Here is a tiny trained network, its code and every weight. The questions are about switching its units off for an input and a class, where a switched-off unit gives its printed mean instead of its output.

import numpy as np


def w(rows, s, z=0):
    codes = np.array(rows[::2]) - 128.0
    scale = np.full(codes.shape[1], s)
    scale[-1] = z or s
    return codes * scale


def f(y):
    return np.maximum(y, 0)


def log_softmax(a):
    a = a - a.max(-1, keepdims=True)
    return a - np.log(np.exp(a).sum(-1, keepdims=True))


def net(x, mask):
    res = np.array(x, float).reshape(1, 4) / 4 @ E
    y = f(res @ A[0][:, :-1].T + A[0][:, -1])
    res = res + np.where(mask, y, B[0][:, -1]) @ B[0][:, :-1]
    return log_softmax(res[-1] @ U[:, :-1].T + U[:, -1])


A, B = {}, {}
E = w([
[127,129,147,152,147,136,144,117,132],'x0',
[113,188,165,171,64,96,181,135,142],'x1',
[91,173,117,99,147,242,188,228,152],'x2',
[202,149,154,9,108,194,188,85,101],'x3',
],0.011)
A[0] = w([
[51,157,86,146,156,200,145,239,150,44],'neuron 1',
[136,153,161,65,150,191,165,184,121,78],'neuron 2',
[30,121,80,199,163,112,80,243,144,1],'neuron 3',
[92,63,78,101,251,194,75,155,120,34],'neuron 4',
[55,210,184,156,21,133,175,184,126,53],'neuron 5',
[111,135,109,146,132,165,133,196,131,96],'neuron 6',
[117,103,131,83,202,176,91,155,110,51],'neuron 7',
],0.011,0.0021)
B[0] = w([
[109,92,162,138,118,35,53,73,79,243],'neuron 1',
[62,101,156,114,160,166,89,48,115,216],'neuron 2',
[140,135,142,15,142,254,164,66,114,252],'neuron 3',
[172,176,111,208,78,66,181,233,166,206],'neuron 4',
[200,140,59,176,120,101,156,240,169,227],'neuron 5',
[111,119,154,152,135,76,128,72,131,183],'neuron 6',
[157,144,71,155,120,141,152,170,166,175],'neuron 7',
],0.01,0.014)
U = w([
[90,78,167,163,147,40,19,56,94,244],'0',
[156,172,89,174,115,111,167,222,174,7],'1',
[127,148,151,66,144,255,166,74,115,79],'2',
],0.0099,0.0018)

Each question gives the input, the list of numbers given to net, and the class t.
The units are the neurons (one row each of A and B). Each row of codes is followed by its name. A weight is (code - 128) times the scale printed after its matrix; where a second scale follows, it is the last column's (A, B and U).
mask holds one flag per neuron, in row order. A switched-off neuron (its flag False) gives its mean, the last column of its row in B, instead of its output. The means were averaged over made-up inputs and are rounded, as every weight is.
A unit's drop is (log p(t) with every unit on - log p(t) with that unit switched off) / (log p(t) with every unit on - log p(t) with every unit switched off).
The circuit of an input: a set's keep is (log p(t) with only the set's units on - log p(t) with every unit switched off) / (log p(t) with every unit on - log p(t) with every unit switched off). Starting from all 7 units, units are removed one at a time, each time the one whose removal leaves the highest keep (on an exact tie, the one counted first), for as long as the keep stays at least 0.8.
circuit, biggest first: the units of the circuit, biggest drop first
unit that matters most: the unit with the biggest drop
k most important neurons: the k neurons with the biggest drops, biggest first
drop of u: that unit's drop, to one decimal
input [-6,-6,-4,2], class 1: unit that matters most : neuron 1
input [-8,-2,-4,-5], class 2: circuit, biggest first : (neuron 1; neuron 3)
input [3,2,6,4], class 0: circuit, biggest first : (neuron 3; neuron 1)
input [4,-6,0,-6], class 1: 3 most important neurons : (neuron 4; neuron 2; neuron 7)
input [3,4,4,-1], class 0: 2 most important neurons : (neuron 1; neuron 4)
input [-1,3,-2,-1], class 1: 4 most important neurons : (neuron 1; neuron 3; neuron 2; neuron 6)
input [7,-2,4,4], class 0: circuit, biggest first : (neuron 3; neuron 2)
input [3,5,7,5], class 0: 3 most important neurons : (neuron 2; neuron 1; neuron 3)
input [-5,-3,1,-1], class 1: 2 most important neurons : (neuron 4; neuron 2)
input [2,-2,3,1], class 0: 2 most important neurons : (neuron 3; neuron 5)
input [-4,1,-5,-7], class 2: 2 most important neurons : (neuron 3; neuron 1)
input [0,-6,4,-1], class 1: 2 most important neurons : (neuron 4; neuron 7)
input [-5,7,-5,-1], class 1: 2 most important neurons : (neuron 1; neuron 2)
input [3,-8,6,1], class 1: unit that matters most : neuron 4
input [5,-2,1,1], class 1: circuit, biggest first : (neuron 3; neuron 1)
input [-1,6,6,-7], class 2: 2 most important neurons : (neuron 3; neuron 4)
input [1,0,7,-6], class 0: drop of neuron 6 : 0.5
input [-2,1,-2,-3], class 2: drop of neuron 1 : 0.8
input [-8,-1,-3,-6], class 2: drop of neuron 3 : 0.3
input [-6,-2,7,-3], class 0: circuit, biggest first : (neuron 1)
